Here is a tiny trained network, its code and every weight. The questions are about switching its units off for an input and a target symbol, where a switched-off unit gives its printed mean instead of its output.

import numpy as np


def w(rows, s, z=0):
    codes = np.array(rows[::2]) - 128.0
    scale = np.full(codes.shape[1], s)
    scale[-1] = z or s
    return codes * scale


def f(y):
    return np.maximum(y, 0)


def softmax(a):
    e = np.exp(a - a.max(-1, keepdims=True))
    return e / e.sum(-1, keepdims=True)


def log_softmax(a):
    a = a - a.max(-1, keepdims=True)
    return a - np.log(np.exp(a).sum(-1, keepdims=True))


def net(x, mask):
    ids = ['αβγδεημξπστφω'.index(c) for c in x.split()]
    T = len(ids)
    res = E[ids] + P[:T]
    q, k, v = (res @ M[0].T for M in (Q, K, V))
    z = softmax(np.where(np.tri(T) > 0, q @ k.T / 4**0.5, -1e9)) @ v
    res = res + np.where(mask[0], z, O[0][:, -1]) @ O[0][:, :-1]
    y = f(res @ A[0][:, :-1].T + A[0][:, -1])
    res = res + np.where(mask[1:17], y, B[0][:, -1]) @ B[0][:, :-1]
    return log_softmax(res[-1] @ U[:, :-1].T + U[:, -1])


Q, K, V, O, A, B = {}, {}, {}, {}, {}, {}
E = w([
[25,156,73,142,107,95,60,135],'α',
[68,198,153,90,63,174,83,127],'β',
[147,13,159,160,95,120,168,228],'γ',
[93,141,130,111,79,83,141,162],'δ',
[77,143,90,253,176,173,174,81],'ε',
[153,5,120,114,157,158,161,224],'η',
[104,131,104,210,181,43,156,135],'μ',
[170,156,199,148,100,122,165,220],'ξ',
[115,216,179,227,216,71,185,160],'π',
[85,245,130,176,149,111,75,110],'σ',
[148,154,132,137,129,179,129,176],'τ',
[76,144,177,136,90,103,221,79],'φ',
[120,107,126,189,101,208,175,144],'ω',
],0.012)
P = w([
[59,148,107,176,148,137,155,222],'0',
[157,176,123,65,140,150,195,99],'1',
[115,51,218,169,167,173,80,64],'2',
[75,160,38,114,93,139,139,158],'3',
[182,156,86,82,144,126,151,108],'4',
[190,70,164,252,29,123,93,87],'5',
],0.013)
Q[0] = w([
[89,101,163,182,179,102,68,124],'H1',
[2,87,255,205,113,158,118,118],'H1',
[231,147,40,178,50,97,165,51],'H1',
[173,134,172,174,72,90,97,158],'H1',
],0.014)
K[0] = w([
[69,142,153,150,202,119,132,146],'H1',
[3,118,195,99,170,168,184,164],'H1',
[188,66,136,117,121,111,92,26],'H1',
[139,135,205,142,143,122,90,159],'H1',
],0.017)
V[0] = w([
[186,185,194,125,74,207,66,174],'H1',
[148,141,179,150,43,1,149,114],'H1',
[218,103,133,208,52,143,233,101],'H1',
[203,218,131,129,233,116,122,89],'H1',
],0.016)
O[0] = w([
[143,112,85,119,252,145,111,125,93],'H1',
[192,137,137,110,94,165,41,207,3],'H1',
[61,111,174,30,138,60,38,154,171],'H1',
[90,112,198,88,129,242,166,125,50],'H1',
],0.014,0.0073)
A[0] = w([
[149,115,73,147,140,104,92,76,47],'N1',
[97,98,169,210,116,97,121,132,93],'N2',
[137,146,96,166,121,80,156,168,111],'N3',
[124,143,123,96,157,152,202,131,128],'N4',
[40,171,6,51,131,157,182,204,78],'N5',
[249,170,206,45,167,64,217,175,12],'N6',
[217,141,88,29,89,90,182,138,2],'N7',
[161,107,163,49,101,127,138,39,118],'N8',
[180,125,168,131,80,174,127,49,13],'N9',
[166,52,109,136,79,92,114,105,65],'N10',
[101,200,92,101,102,104,156,221,199],'N11',
[254,120,145,148,144,121,50,70,68],'N12',
[212,240,178,54,164,123,132,45,26],'N13',
[117,149,99,182,55,134,140,182,84],'N14',
[106,175,22,64,132,107,199,137,89],'N15',
[133,181,45,130,126,151,215,180,116],'N16',
],0.01,0.0052)
B[0] = w([
[124,146,212,88,112,111,222,162,213],'N1',
[206,93,89,94,79,136,91,173,235],'N2',
[60,161,167,123,127,219,115,101,253],'N3',
[86,217,104,182,169,108,78,110,198],'N4',
[207,165,75,61,52,137,201,188,221],'N5',
[221,148,178,204,128,75,215,173,154],'N6',
[130,144,67,43,113,93,212,59,147],'N7',
[175,70,120,145,159,159,119,34,187],'N8',
[100,106,151,91,117,109,130,245,167],'N9',
[129,228,153,140,117,125,121,102,198],'N10',
[52,63,98,173,114,162,124,124,219],'N11',
[88,119,81,76,131,200,99,48,163],'N12',
[160,146,144,103,45,77,51,73,149],'N13',
[201,147,110,128,251,118,150,163,215],'N14',
[165,101,144,201,187,179,58,164,235],'N15',
[80,62,117,62,42,56,87,119,229],'N16',
],0.013)
U = w([
[57,113,54,194,110,120,108,182,254],'α',
[167,129,95,167,103,99,2,108,113],'β',
[85,113,129,100,142,10,113,142,136],'γ',
[151,149,53,78,64,129,194,144,27],'δ',
[73,117,100,134,119,172,156,68,95],'ε',
[153,96,102,203,204,87,156,105,224],'η',
[114,92,177,129,130,172,109,146,109],'μ',
[195,134,136,131,133,108,93,168,95],'ξ',
[141,189,153,233,68,99,136,107,102],'π',
[82,172,137,86,85,129,86,130,52],'σ',
[174,178,93,155,155,191,105,113,100],'τ',
[162,55,122,165,57,101,79,75,96],'φ',
[122,73,98,38,195,124,72,128,136],'ω',
],0.0051,0.0041)

Each question gives the input, a string of symbols that net reads in full, and the target symbol t.
The units are the heads (4 rows each of Q, K, V and O) and the neurons (one row each of A and B). Each row of codes is followed by its name. A weight is (code - 128) times the scale printed after its matrix; where a second scale follows, it is the last column's (O, A, B and U).
mask holds one flag per unit, heads first, then neurons. A switched-off unit (its flag False) gives its mean, the last column of its rows in O or B, instead of its output. The means were averaged over made-up inputs and are rounded, as every weight is.
A unit's drop is (log p(t) with every unit on - log p(t) with that unit switched off) / (log p(t) with every unit on - log p(t) with every unit switched off).
The circuit of an input: a set's keep is (log p(t) with only the set's units on - log p(t) with every unit switched off) / (log p(t) with every unit on - log p(t) with every unit switched off). Starting from the 12 units with the biggest drops (on a tie, the unit counted first), units are removed one at a time, each time the one whose removal leaves the highest keep (on an exact tie, the one counted first), for as long as the keep stays at least 0.8.
units of the circuit, in order: the units of the circuit, biggest drop first
unit that matters most: the unit with the biggest drop
k most important neurons: the k neurons with the biggest drops, biggest first
drop of u: that unit's drop, to one decimal
input γ ξ δ η β σ, target τ: units of the circuit, in order	H1; N12; N16
input ξ ξ α, target ω: units of the circuit, in order	H1; N12
input ε μ δ β π, target π: unit that matters most	N6
input ω σ β α τ, target τ: 3 most important neurons	N4; N16; N5
input μ β ξ, target ξ: units of the circuit, in order	H1; N14; N9
input η η ω, target π: units of the circuit, in order	H1; N10
input γ ω μ, target σ: 2 most important neurons	N1; N12
input η η η μ π μ, target π: units of the circuit, in order	H1; N10; N1
input ε σ δ, target φ: units of the circuit, in order	H1; N8; N2
input ω η ε β α μ, target φ: units of the circuit, in order	H1; N2; N8
input ω η φ, target γ: 2 most important neurons	N1; N15
input ξ τ φ φ ω η, target β: units of the circuit, in order	H1; N1
input β μ μ, target ε: units of the circuit, in order	H1; N12; N3; N14
input β δ μ δ ξ, target ξ: units of the circuit, in order	H1; N6
input ω η α β, target α: unit that matters most	N15
input σ φ μ π ε, target ε: units of the circuit, in order	H1; N8
input μ π τ, target ξ: 2 most important neurons	N14; N9
input φ η γ η ω ω, target σ: 3 most important neurons	N1; N12; N10
input σ η δ, target α: 2 most important neurons	N9; N4
input σ π α β β φ, target δ: 2 most important neurons	N16; N2
input ω ω δ, target γ: units of the circuit, in order	H1
input ω σ φ ω ω ε, target β: 2 most important neurons	N5; N2
input μ σ ξ σ ξ δ, target ω: drop of N12	0.2
input ξ φ η α σ, target σ: drop of N4	0.4
input σ σ σ φ ω μ, target α: drop of N4	0.3
